Below are the code and all the weights of a small trained network. Each question names an input and a target symbol and asks about switching units off, where a switched-off unit gives its printed mean instead of its output.

import numpy as np


def w(rows, s, z=0):
    codes = np.array(rows[::2]) - 128.0
    scale = np.full(codes.shape[1], s)
    scale[-1] = z or s
    return codes * scale


def f(y):
    return np.maximum(y, 0)


def softmax(a):
    e = np.exp(a - a.max(-1, keepdims=True))
    return e / e.sum(-1, keepdims=True)


def log_softmax(a):
    a = a - a.max(-1, keepdims=True)
    return a - np.log(np.exp(a).sum(-1, keepdims=True))


def net(x, mask):
    ids = ['ΘΠΣΨαβδζητφω'.index(c) for c in x.split()]
    T = len(ids)
    res = E[ids] + P[:T]
    r = res
    for j in range(3):
        rows = slice(4 * j, 4 * j + 4)
        q, k, v = (r @ M[0][rows].T for M in (Q, K, V))
        z = softmax(np.where(np.tri(T) > 0, q @ k.T / 4**0.5, -1e9)) @ v
        o = O[0][rows]
        res = res + np.where(mask[j], z, o[:, -1]) @ o[:, :-1]
    y = f(res @ A[0][:, :-1].T + A[0][:, -1])
    res = res + np.where(mask[3:27], y, B[0][:, -1]) @ B[0][:, :-1]
    return log_softmax(res[-1] @ U[:, :-1].T + U[:, -1])


Q, K, V, O, A, B = {}, {}, {}, {}, {}, {}
E = w([
[173,93,126,161,106,146,126,132,150,111,189],'Θ',
[112,100,185,80,125,180,94,134,99,115,112],'Π',
[111,143,166,115,129,107,154,98,119,163,159],'Σ',
[154,116,140,148,132,128,176,81,106,163,87],'Ψ',
[116,120,76,133,89,78,86,81,87,128,125],'α',
[158,103,143,84,142,103,174,150,152,128,115],'β',
[153,97,88,143,147,127,97,94,164,96,84],'δ',
[152,128,124,154,128,91,90,223,134,255,108],'ζ',
[79,75,73,103,160,125,162,113,115,164,139],'η',
[93,112,117,94,144,96,98,127,179,106,156],'τ',
[158,149,150,142,124,98,100,95,171,117,107],'φ',
[75,151,141,177,145,127,134,132,162,121,75],'ω',
],0.0079)
P = w([
[127,215,46,97,58,220,176,147,165,129,139],'0',
[134,137,100,96,78,181,133,87,223,173,123],'1',
[125,117,124,117,88,164,129,107,189,151,125],'2',
[120,97,142,127,99,141,125,118,170,141,121],'3',
[119,85,156,136,111,124,125,124,149,131,120],'4',
[122,79,160,136,132,112,122,127,133,131,121],'5',
[126,70,167,141,148,97,117,126,117,124,124],'6',
[133,70,173,138,171,83,112,125,108,124,123],'7',
[141,71,175,139,196,75,105,115,96,123,132],'8',
[151,78,174,133,228,61,103,113,87,130,138],'9',
[166,87,166,129,255,53,92,98,84,142,145],'10',
],0.0046)
Q[0] = w([
[155,158,110,94,174,153,135,171,197,72,101],'h0',
[101,219,63,142,109,173,174,158,41,88,150],'h0',
[104,133,131,116,119,82,77,216,142,214,172],'h0',
[110,103,85,114,71,107,34,66,81,64,161],'h0',
[57,64,62,112,166,156,141,109,130,119,144],'h1',
[135,67,153,174,120,111,135,143,166,155,142],'h1',
[173,41,204,104,144,114,93,91,194,132,115],'h1',
[133,110,140,156,131,132,69,83,175,38,133],'h1',
[141,147,65,93,96,167,162,40,169,96,172],'h2',
[69,120,200,198,133,169,128,96,152,5,113],'h2',
[37,190,101,123,160,130,131,124,152,144,28],'h2',
[132,153,183,91,83,249,101,186,129,136,119],'h2',
],0.027)
K[0] = w([
[173,87,134,128,181,171,92,182,236,103,114],'h0',
[134,186,59,137,48,214,150,192,100,120,162],'h0',
[39,126,152,4,171,93,139,175,107,102,172],'h0',
[67,171,58,123,26,78,79,94,139,125,51],'h0',
[26,46,6,92,145,165,149,119,151,168,141],'h1',
[99,121,144,94,157,97,153,97,95,166,83],'h1',
[156,83,165,138,212,71,130,123,104,131,136],'h1',
[120,145,105,148,162,78,33,129,160,90,122],'h1',
[204,187,40,178,148,118,102,137,173,131,192],'h2',
[65,142,105,177,26,163,55,164,201,107,75],'h2',
[41,224,107,132,189,108,144,124,147,149,16],'h2',
[153,169,107,34,75,218,142,103,166,178,125],'h2',
],0.024)
V[0] = w([
[218,128,116,71,98,167,84,233,189,78,11],'h0',
[53,85,105,43,118,213,99,157,83,211,173],'h0',
[193,97,129,193,105,231,210,67,53,199,24],'h0',
[30,195,178,164,123,178,184,162,230,146,117],'h0',
[110,94,60,217,145,189,32,164,150,104,200],'h1',
[61,103,188,85,228,131,37,120,47,113,42],'h1',
[171,222,226,124,53,169,84,157,94,150,163],'h1',
[147,135,170,176,209,84,153,200,101,204,112],'h1',
[79,144,153,32,36,177,148,165,185,107,167],'h2',
[129,169,87,157,43,222,185,90,172,147,101],'h2',
[146,159,237,138,135,194,66,92,43,136,129],'h2',
[90,43,109,81,162,201,107,170,108,100,73],'h2',
],0.012)
O[0] = w([
[194,80,176,98,89,149,34,124,213,8,18,172],'h0',
[40,29,163,54,75,197,200,121,161,153,175,132],'h0',
[224,62,105,152,226,227,166,19,136,225,43,153],'h0',
[91,179,181,170,221,199,111,209,250,148,184,144],'h0',
[40,86,27,184,143,163,27,47,142,81,123,90],'h1',
[172,235,123,107,169,248,101,199,20,75,144,67],'h1',
[117,94,221,238,45,116,77,166,74,213,138,20],'h1',
[102,146,163,216,135,140,224,128,86,18,107,118],'h1',
[198,191,58,202,185,112,134,87,39,84,154,254],'h2',
[109,167,123,85,165,96,187,183,2,45,134,245],'h2',
[93,23,42,164,164,76,160,171,224,92,152,70],'h2',
[112,163,156,144,150,28,129,40,158,134,190,162],'h2',
],0.0064,0.0018)
A[0] = w([
[111,124,110,110,105,209,177,134,111,61,136,123],'n0',
[135,168,95,145,169,123,139,145,108,108,189,115],'n1',
[147,128,76,128,130,149,97,134,121,77,80,80],'n2',
[94,99,147,175,157,109,138,122,95,70,126,124],'n3',
[97,155,109,189,89,82,126,191,127,138,133,4],'n4',
[145,58,115,159,101,122,96,117,196,157,166,122],'n5',
[149,134,74,134,79,118,141,119,69,126,152,106],'n6',
[173,142,149,115,129,127,154,190,123,86,129,162],'n7',
[64,97,136,122,112,118,111,111,196,186,76,106],'n8',
[98,143,160,118,163,122,115,148,56,113,90,115],'n9',
[153,86,156,106,107,130,137,81,157,115,156,130],'n10',
[124,138,94,122,138,95,99,113,143,124,135,115],'n11',
[117,78,90,110,152,154,115,246,119,169,111,46],'n12',
[91,154,132,103,99,119,110,153,131,76,176,114],'n13',
[114,135,147,168,165,157,108,143,204,136,131,152],'n14',
[142,95,142,96,118,99,152,144,135,116,148,132],'n15',
[185,166,145,201,116,90,65,155,102,154,119,115],'n16',
[143,115,183,101,120,225,80,156,52,118,147,143],'n17',
[155,142,111,129,63,169,143,143,190,154,136,94],'n18',
[128,138,133,177,98,173,156,115,120,61,127,99],'n19',
[162,133,90,181,163,135,157,138,98,162,102,101],'n20',
[110,153,178,159,120,117,160,132,108,158,187,158],'n21',
[166,158,130,114,136,158,157,127,114,80,151,130],'n22',
[144,144,137,129,81,182,120,162,103,160,99,131],'n23',
],0.012,0.0041)
B[0] = w([
[50,232,124,48,161,143,158,96,138,165,57,195],'n0',
[103,140,124,194,80,159,149,126,239,158,155,214],'n1',
[204,168,106,142,155,199,44,78,112,85,151,191],'n2',
[83,74,175,111,197,99,100,96,134,88,162,196],'n3',
[148,52,51,73,145,219,105,159,67,169,25,147],'n4',
[87,115,93,79,246,117,90,120,162,164,216,226],'n5',
[129,93,62,92,29,97,183,42,86,107,126,178],'n6',
[193,104,213,112,84,89,127,167,159,92,123,253],'n7',
[157,122,192,220,51,212,116,161,174,98,70,186],'n8',
[145,50,89,69,151,116,97,130,138,177,189,184],'n9',
[116,84,123,97,196,99,130,174,103,98,136,222],'n10',
[160,173,114,174,107,126,131,133,88,111,145,186],'n11',
[180,101,93,111,186,88,208,158,141,52,53,144],'n12',
[74,186,72,142,107,93,63,232,113,106,132,179],'n13',
[74,27,87,184,76,150,129,81,181,112,136,204],'n14',
[142,107,143,66,116,115,131,134,110,98,180,198],'n15',
[119,171,167,113,123,53,58,60,163,247,49,199],'n16',
[117,74,137,90,59,191,47,196,52,197,96,201],'n17',
[114,100,70,135,186,66,122,73,153,127,194,146],'n18',
[87,139,188,173,135,93,95,101,20,70,88,161],'n19',
[131,110,78,236,165,91,130,184,91,173,101,194],'n20',
[158,175,190,144,138,193,165,119,64,155,227,215],'n21',
[132,155,121,120,127,182,221,157,166,109,52,234],'n22',
[115,189,114,175,118,83,148,88,175,101,127,148],'n23',
],0.014,0.0038)
U = w([
[76,59,70,79,254,44,85,79,170,133,230,218],'Θ',
[118,60,136,46,87,229,60,194,58,209,71,145],'Π',
[155,185,194,178,96,176,166,115,90,169,215,211],'Σ',
[162,116,61,196,176,106,173,182,87,169,54,51],'Ψ',
[131,106,57,109,37,83,166,62,78,119,127,78],'α',
[204,82,192,83,116,75,200,176,151,33,106,219],'β',
[196,178,91,133,153,189,89,82,100,65,112,66],'δ',
[70,136,184,145,152,106,133,97,59,70,91,1],'ζ',
[76,206,96,61,160,157,204,96,176,147,72,56],'η',
[88,199,92,151,82,90,109,199,137,86,147,63],'τ',
[140,200,187,136,104,51,76,78,176,209,85,159],'φ',
[104,101,156,237,23,213,140,115,227,108,74,145],'ω',
],0.0036,0.0014)

Each question gives the input, a string of symbols that net reads in full, and the target symbol t.
The units are the heads (4 rows each of Q, K, V and O) and the neurons (one row each of A and B). Each row of codes is followed by its name. A weight is (code - 128) times the scale printed after its matrix; where a second scale follows, it is the last column's (O, A, B and U).
mask holds one flag per unit, heads first, then neurons. A switched-off unit (its flag False) gives its mean, the last column of its rows in O or B, instead of its output. The means were averaged over made-up inputs and are rounded, as every weight is.
A unit's drop is (log p(t) with every unit on - log p(t) with that unit switched off) / (log p(t) with every unit on - log p(t) with every unit switched off).
The circuit of an input: a set's keep is (log p(t) with only the set's units on - log p(t) with every unit switched off) / (log p(t) with every unit on - log p(t) with every unit switched off). Starting from the 12 units with the biggest drops (on a tie, the unit counted first), units are removed one at a time, each time the one whose removal leaves the highest keep (on an exact tie, the one counted first), for as long as the keep stays at least 0.8.
units of the circuit, in order: the units of the circuit, biggest drop first
most important unit: the unit with the biggest drop
which heads matter: for each layer, one digit per head in row order, 1 if its drop is at least 0.15 and else 0, layers parted by /
input Θ β β τ Θ Θ Θ ω τ ζ, target Π: units of the circuit, in order	(h0 n4)
input ω β Θ δ Θ, target δ: units of the circuit, in order	(h2 h0 n2 h1)
input Ψ Θ Θ Θ η Π ζ ω ζ, target Θ: which heads matter	001
input Ψ Θ Θ ω ω Θ Θ Θ Θ Ψ Θ, target Ψ: units of the circuit, in order	(h0 n20)
input Π Θ Π, target Θ: units of the circuit, in order	(h1 h0 n5)
input Σ Π Θ Θ Θ Θ Θ Θ α Θ, target α: units of the circuit, in order	(h0 n6)
input Ψ ω ζ ζ, target β: units of the circuit, in order	(h2 n12 n7)
input Θ ζ Σ Σ τ ζ ζ, target Π: units of the circuit, in order	(n4 h0)
input ω Θ Θ Θ ζ, target ω: most important unit	n8
input Θ α ζ φ Θ Π, target Π: which heads matter	010
input β η Π ζ Θ β Θ ζ Π, target ζ: units of the circuit, in order	(h1 n19)
input Π τ Π, target τ: which heads matter	101
input Π Θ ζ φ Θ φ ω, target ω: units of the circuit, in order	(h2 n8)
input Θ η δ η δ δ Π Θ φ β φ, target φ: which heads matter	100
input β η ζ Σ Θ ω ω ω Ψ Θ, target ω: units of the circuit, in order	(h1 h0 n1 n22)
input ζ Θ φ Θ, target φ: units of the circuit, in order	(h0 n16 h1)
input Θ τ ζ Σ, target Σ: which heads matter	100
input Θ Π Π β Θ, target Π: which heads matter	101
input Θ δ Θ ω Θ, target ω: most important unit	h2
input Θ Π Θ ω Θ η Θ α, target α: which heads matter	100
input η β ζ Π Θ ζ ζ Θ, target ζ: units of the circuit, in order	(h1 n19)
input Σ Π Θ Θ Θ, target Θ: units of the circuit, in order	(h1 n5)
input β τ Ψ Θ Θ Θ ω, target ω: units of the circuit, in order	(n8 h2)
input Θ β ω Θ ζ φ Θ Θ Θ Θ, target Θ: units of the circuit, in order	(h2 n5)
input α φ β ω α τ η φ ζ, target Σ: which heads matter	101
input Π Ψ φ φ ω Θ Θ ζ Ψ ζ ζ, target β: which heads matter	011
input ω Π ω, target Π: most important unit	h2
input Θ Θ Θ ω ζ Θ β ζ Θ τ Θ, target τ: which heads matter	110
input Θ Ψ η β Π Θ δ ζ, target Θ: which heads matter	101
input ζ β Π ω Θ Θ Π Θ Σ Θ, target Σ: which heads matter	110
